Each noisy cloud is followed by the number of dimensions of the flat space through zero that it lies close to:

U (8 x 5):
[[-0.20 -2.16  0.80 -3.13  0.03]
 [ 0.36  2.59 -0.91  3.62  0.00]
 [-0.25 -2.67  0.92 -3.96  0.02]
 [ 0.05  3.87 -1.48  5.76 -0.04]
 [-0.02  1.33 -0.76  1.96 -0.13]
 [-0.03 -1.52  0.53 -2.15 -0.08]
 [ 0.32  0.77 -0.51  1.06  0.23]
 [-0.12 -0.93  0.29 -1.31 -0.05]]
 -> 1

X (7 x 5):
[[-3.01 -1.70 -1.48  0.49 -0.60]
 [ 3.14  1.37  1.47 -0.24  0.77]
 [ 5.88  3.09  2.66 -0.68  1.08]
 [ 1.31  0.78  0.56 -0.06  0.20]
 [-0.12 -0.21 -0.37  0.14 -0.17]
 [ 3.70  2.25  1.83 -0.54  0.84]
 [ 1.56  0.94  0.72 -0.26  0.42]]
 -> 1

K (8 x 5):
[[-1.00  0.43  0.91 -2.32 -4.25]
 [ 0.12 -0.54 -0.74  1.56  2.16]
 [ 0.21 -0.12 -0.14  0.30  0.83]
 [ 1.51 -1.03 -2.02  3.91  4.40]
 [ 0.36 -0.48  0.04 -0.53 -3.69]
 [-1.81  1.28  1.49 -2.54  0.38]
 [ 0.16 -0.15 -0.66  1.39  1.66]
 [ 0.73 -0.38 -0.98  2.21  3.49]]
 -> 2

[[-1.29  0.73 -1.42  0.38  2.01]
 [-1.40  3.31 -1.51 -1.33 -0.77]
 [-1.72  0.25  0.91  0.72 -1.49]
 [ 1.25 -2.97  1.79  1.06  0.02]
 [ 2.15  1.54 -3.99 -1.74  4.17]
 [-0.26  1.04 -0.72 -0.50  0.50]
 [ 0.65 -1.04  0.26  0.30  0.46]
 [-0.65 -2.00  3.69  1.13 -3.78]]
 -> 3

[[ 3.23  2.69 -1.61 -2.97 -2.94]
 [-0.09 -0.57  0.49  0.42  0.69]
 [-1.89 -0.76 -0.66  1.03  0.13]
 [ 1.84  1.59  0.08 -1.49 -0.93]
 [ 0.17 -1.98  3.99  0.63  2.70]
 [-1.03 -2.22  2.80  1.50  2.35]
 [ 1.23  2.14 -2.80 -1.50 -2.71]
 [-1.07 -0.36 -0.46  0.53 -0.43]]
 -> 2

[[-1.47  0.43 -0.76  0.48  4.20]
 [-1.58  0.38 -0.55  0.79  4.09]
 [ 1.74  0.48 -0.33 -0.94 -3.08]
 [ 0.15  0.13 -0.09 -0.28  0.10]
 [-0.73 -0.75  0.64  0.49  0.31]
 [ 2.34  1.67 -1.87 -2.02 -1.90]
 [-0.96 -0.79  1.70  0.83 -0.91]
 [ 2.97  0.40  0.05 -1.43 -5.92]]
 -> 2

[[ 1.05  0.11  6.03 -1.17  0.86]
 [-0.41  0.23 -0.71  0.24  0.37]
 [-2.91  1.65 -1.36 -0.31  3.25]
 [ 2.46 -1.50 -0.08  0.40 -3.47]
 [ 1.67 -0.76  3.17 -0.39 -1.13]
 [-2.10  0.93  0.01 -0.38  2.46]
 [-1.08  0.75  1.43 -0.45  1.54]
 [ 1.98 -1.10  0.95  0.29 -2.18]]
 -> 2

P (8 x 5):
[[-0.86 -0.59 -0.86  1.79 -1.14]
 [ 0.25  0.35  0.25 -0.96  0.71]
 [ 0.93  0.69  1.08 -2.34  1.55]
 [-0.21  0.10 -0.70  0.83 -0.64]
 [-1.65 -1.86 -3.86  6.45 -4.18]
 [-0.28 -0.47 -1.27  2.06 -1.25]
 [-1.06 -0.89 -1.99  2.99 -2.07]
 [ 0.04  0.51  0.37 -0.90  0.03]]
 -> 1

Q (6 x 5):
[[-1.79 -0.50  0.33 -1.54  0.45]
 [-0.87 -0.26  0.09 -0.64  0.15]
 [-0.85  4.10  1.67 -4.55  1.81]
 [ 4.12  2.92 -0.57  2.68  0.17]
 [-0.03 -0.38 -0.03  0.05 -0.09]
 [ 2.32  2.29  0.07  0.75  0.21]]
 -> 2

[[ 0.15  1.84  0.90 -1.60 -0.68]
 [ 1.40  0.62 -3.02  0.66 -1.47]
 [-0.41 -0.60  0.89 -1.20 -0.60]
 [ 0.03  0.73  0.41 -1.11 -0.67]
 [ 2.39  2.16 -5.34  5.63  1.42]
 [ 1.51  2.85 -1.41 -0.26 -0.90]
 [ 0.15  1.26 -0.28  2.65  2.28]
 [ 0.02  0.17  0.14 -1.05 -0.72]]
 -> 3

C (7 x 5):
[[ 0.68 -0.88 -1.09  4.59 -1.51]
 [-0.59  0.84  0.85 -4.18  1.40]
 [ 0.52 -0.86 -0.98  4.74 -1.64]
 [ 0.60 -0.87 -1.15  4.86 -1.83]
 [-0.16  0.13  0.12 -0.40  0.27]
 [-0.11  0.10  0.31 -1.24  0.32]
 [ 0.24 -0.42 -0.58  2.37 -0.69]]
 -> 1
